Below is a small trained network, with its code and all its weights. Each question gives an input and a target symbol and asks what happens when units are switched off, that is, made to give their printed mean instead of their output.

import numpy as np


def w(rows, s, z=0):
    codes = np.array(rows[::2]) - 128.0
    scale = np.full(codes.shape[1], s)
    scale[-1] = z or s
    return codes * scale


def norm(h):
    return h / np.sqrt((h * h).mean(-1, keepdims=True) + 1e-5)


def f(y):
    return y / 2 * (1 + np.tanh(0.7978845608 * (y + 0.044715 * y**3)))


def softmax(a):
    e = np.exp(a - a.max(-1, keepdims=True))
    return e / e.sum(-1, keepdims=True)


def log_softmax(a):
    a = a - a.max(-1, keepdims=True)
    return a - np.log(np.exp(a).sum(-1, keepdims=True))


def net(x, mask):
    ids = ['αβεζηλμξφψω'.index(c) for c in x.split()]
    T = len(ids)
    res = E[ids] + P[:T]
    u = 0
    for l in range(2):
        r = norm(res)
        for j in range(3):
            rows = slice(2 * j, 2 * j + 2)
            q, k, v = (r @ M[l][rows].T for M in (Q, K, V))
            z = softmax(np.where(np.tri(T) > 0, q @ k.T / 2**0.5, -1e9)) @ v
            o = O[l][rows]
            res = res + np.where(mask[u + j], z, o[:, -1]) @ o[:, :-1]
        u += 3
        y = f(norm(res) @ A[l][:, :-1].T + A[l][:, -1])
        res = res + np.where(mask[u : u + 8], y, B[l][:, -1]) @ B[l][:, :-1]
        u += 8
    return log_softmax(norm(res)[-1] @ U[:, :-1].T + U[:, -1])


Q, K, V, O, A, B = {}, {}, {}, {}, {}, {}
E = w([
[151,140,38,97,127,116],'α',
[151,113,117,67,141,56],'β',
[164,139,72,172,78,177],'ε',
[158,109,91,137,89,80],'ζ',
[150,103,185,78,103,89],'η',
[170,104,154,144,109,65],'λ',
[23,4,123,183,103,145],'μ',
[167,127,72,129,148,64],'ξ',
[148,123,169,119,49,169],'φ',
[144,133,92,53,110,126],'ψ',
[143,108,122,78,72,102],'ω',
],0.0038)
P = w([
[95,240,129,132,52,33],'0',
[134,194,123,115,48,63],'1',
[155,154,121,125,57,83],'2',
[169,127,122,122,64,96],'3',
[180,102,122,123,77,105],'4',
[185,81,119,118,95,116],'5',
[189,58,120,118,107,131],'6',
[199,31,118,112,130,141],'7',
[204,6,111,98,152,163],'8',
],0.0026)
Q[0] = w([
[109,166,151,138,149,129],'0.h1',
[116,50,115,105,118,106],'0.h1',
[66,255,158,160,194,127],'0.h2',
[89,204,155,120,161,139],'0.h2',
[174,15,75,64,68,38],'0.h3',
[96,178,109,131,119,200],'0.h3',
],0.0086)
K[0] = w([
[154,178,99,153,91,86],'0.h1',
[31,111,124,139,162,161],'0.h1',
[55,249,145,129,82,73],'0.h2',
[52,235,129,164,83,66],'0.h2',
[122,103,142,201,67,255],'0.h3',
[170,189,141,79,125,24],'0.h3',
],0.0057)
V[0] = w([
[156,136,134,35,189,116],'0.h1',
[254,252,171,138,174,146],'0.h1',
[97,145,150,94,48,250],'0.h2',
[123,73,252,121,140,43],'0.h2',
[80,140,147,115,123,108],'0.h3',
[21,72,128,173,145,135],'0.h3',
],0.0031)
O[0] = w([
[139,120,104,169,45,138,53],'0.h1',
[100,165,91,79,42,85,16],'0.h1',
[148,117,103,154,207,2,2],'0.h2',
[122,170,39,130,112,216,232],'0.h2',
[97,147,138,148,112,146,128],'0.h3',
[68,68,73,93,61,145,51],'0.h3',
],0.0037,0.0014)
A[0] = w([
[137,33,93,112,124,132,108],'0.n1',
[148,143,211,171,119,177,98],'0.n2',
[151,152,217,86,106,199,42],'0.n3',
[45,113,201,158,188,24,88],'0.n4',
[112,233,164,127,177,92,102],'0.n5',
[84,254,102,120,144,177,87],'0.n6',
[149,34,118,86,219,198,2],'0.n7',
[163,97,76,94,134,119,107],'0.n8',
],0.0021,0.0017)
B[0] = w([
[163,168,140,161,74,122,207],'0.n1',
[141,122,167,122,152,78,90],'0.n2',
[95,122,182,49,182,93,72],'0.n3',
[52,3,74,68,130,117,1],'0.n4',
[86,80,146,188,179,117,52],'0.n5',
[51,73,130,168,187,191,25],'0.n6',
[123,189,156,153,93,90,91],'0.n7',
[147,167,124,115,122,158,199],'0.n8',
],0.0021,0.00083)
Q[1] = w([
[62,230,134,146,194,113],'1.h1',
[3,203,156,137,156,120],'1.h1',
[50,191,167,181,160,122],'1.h2',
[252,83,108,126,95,138],'1.h2',
[144,168,97,154,94,98],'1.h3',
[86,206,135,107,98,95],'1.h3',
],0.0077)
K[1] = w([
[66,193,150,146,94,89],'1.h1',
[93,239,132,139,102,83],'1.h1',
[150,254,134,111,98,78],'1.h2',
[134,7,111,120,137,169],'1.h2',
[148,118,134,72,75,76],'1.h3',
[123,190,75,122,111,64],'1.h3',
],0.0077)
V[1] = w([
[130,96,191,236,54,140],'1.h1',
[103,97,247,49,95,111],'1.h1',
[99,106,71,64,62,159],'1.h2',
[149,166,199,99,176,213],'1.h2',
[255,101,173,87,146,162],'1.h3',
[116,69,96,173,176,133],'1.h3',
],0.004)
O[1] = w([
[111,145,73,30,209,110,182],'1.h1',
[147,149,31,203,175,150,129],'1.h1',
[144,161,173,185,201,110,190],'1.h2',
[170,107,73,130,52,43,23],'1.h2',
[4,214,142,147,134,107,198],'1.h3',
[217,184,135,113,104,111,1],'1.h3',
],0.0042,0.0024)
A[1] = w([
[163,124,64,128,171,81,130],'1.n1',
[124,129,73,84,209,144,4],'1.n2',
[135,98,61,88,129,193,169],'1.n3',
[131,36,179,179,122,100,135],'1.n4',
[143,127,2,193,114,108,17],'1.n5',
[136,132,156,116,78,177,129],'1.n6',
[119,130,98,196,134,121,124],'1.n7',
[126,150,152,133,201,155,52],'1.n8',
],0.0062,0.0036)
B[1] = w([
[126,47,68,124,154,141,123],'1.n1',
[103,100,176,173,55,119,121],'1.n2',
[91,227,67,61,94,142,252],'1.n3',
[134,240,143,88,75,82,135],'1.n4',
[3,150,214,202,92,76,88],'1.n5',
[88,64,125,131,123,157,190],'1.n6',
[217,125,74,133,126,143,129],'1.n7',
[75,200,146,173,236,141,130],'1.n8',
],0.0039,0.0018)
U = w([
[164,57,171,33,163,2,75],'α',
[85,13,217,95,62,186,136],'β',
[203,153,95,203,230,126,160],'ε',
[146,174,248,102,45,70,172],'ζ',
[193,73,107,235,44,233,52],'η',
[253,183,125,164,57,64,121],'λ',
[70,198,68,38,74,159,165],'μ',
[47,183,93,244,66,112,122],'ξ',
[35,161,203,148,209,154,137],'φ',
[84,21,43,159,158,60,162],'ψ',
[202,84,95,75,134,131,2],'ω',
],0.0091,0.0029)

Each question gives the input, a string of symbols that net reads in full, and the target symbol t.
The units are the heads (2 rows each of Q, K, V and O) and the neurons (one row each of A and B). Each row of codes is followed by its name. A weight is (code - 128) times the scale printed after its matrix; where a second scale follows, it is the last column's (O, A, B and U).
mask holds one flag per unit, layer by layer, with each layer's heads first. A switched-off unit (its flag False) gives its mean, the last column of its rows in O or B, instead of its output. The means were averaged over made-up inputs and are rounded, as every weight is.
A unit's drop is (log p(t) with every unit on - log p(t) with that unit switched off) / (log p(t) with every unit on - log p(t) with every unit switched off).
The circuit of an input: a set's keep is (log p(t) with only the set's units on - log p(t) with every unit switched off) / (log p(t) with every unit on - log p(t) with every unit switched off). Starting from the 12 units with the biggest drops (on a tie, the unit counted first), units are removed one at a time, each time the one whose removal leaves the highest keep (on an exact tie, the one counted first), for as long as the keep stays at least 0.8.
circuit, biggest first: the units of the circuit, biggest drop first
top k neurons: the k neurons with the biggest drops, biggest first
which heads matter: for each layer, one digit per head in row order, 1 if its drop is at least 0.15 and else 0, layers parted by /
input ω λ φ ω β, target ε: circuit, biggest first => 1.h1, 1.n3
input η β β α, target η: circuit, biggest first => 1.h1, 1.h2, 1.n3
input ξ ξ λ ξ μ ζ, target μ: circuit, biggest first => 1.n3
input β ζ ε ε ξ ξ ε ω, target α: which heads matter => 011 / 011
input β ψ λ ξ μ β ζ ξ η, target μ: circuit, biggest first => 0.h3, 1.n3
input ξ λ φ ζ μ φ α, target φ: circuit, biggest first => 0.h2, 1.h2, 1.n2
input α ε β β ψ, target η: which heads matter => 000 / 100
input μ μ η μ φ ε λ, target ε: which heads matter => 101 / 101
input ζ ψ ψ ξ ζ ω, target φ: which heads matter => 110 / 111
input λ μ φ ψ ξ, target φ: circuit, biggest first => 1.h2, 1.h1
input ζ β ξ ψ, target β: which heads matter => 000 / 101
input λ ε ω, target α: circuit, biggest first => 0.h2, 1.n3
input φ η φ λ, target ψ: which heads matter => 001 / 110
input β μ φ φ ε, target ε: circuit, biggest first => 0.h2
input ω ω ε, target ε: which heads matter => 111 / 100
input ε ψ ε μ λ β α ψ ζ, target μ: which heads matter => 101 / 010
input μ ζ φ ζ λ μ, target μ: top 2 neurons => 1.n3, 1.n4
input ψ ξ ε ψ ψ ζ φ ω, target ψ: which heads matter => 011 / 111
input η ω ψ λ φ λ ζ β, target φ: circuit, biggest first => 1.h3, 1.h1
input η ψ η φ ζ β β λ λ, target μ: circuit, biggest first => 1.h2, 1.h3
input α ε λ λ β, target μ: which heads matter => 010 / 000
input ω ω ω μ, target μ: top 2 neurons => 1.n4, 1.n3
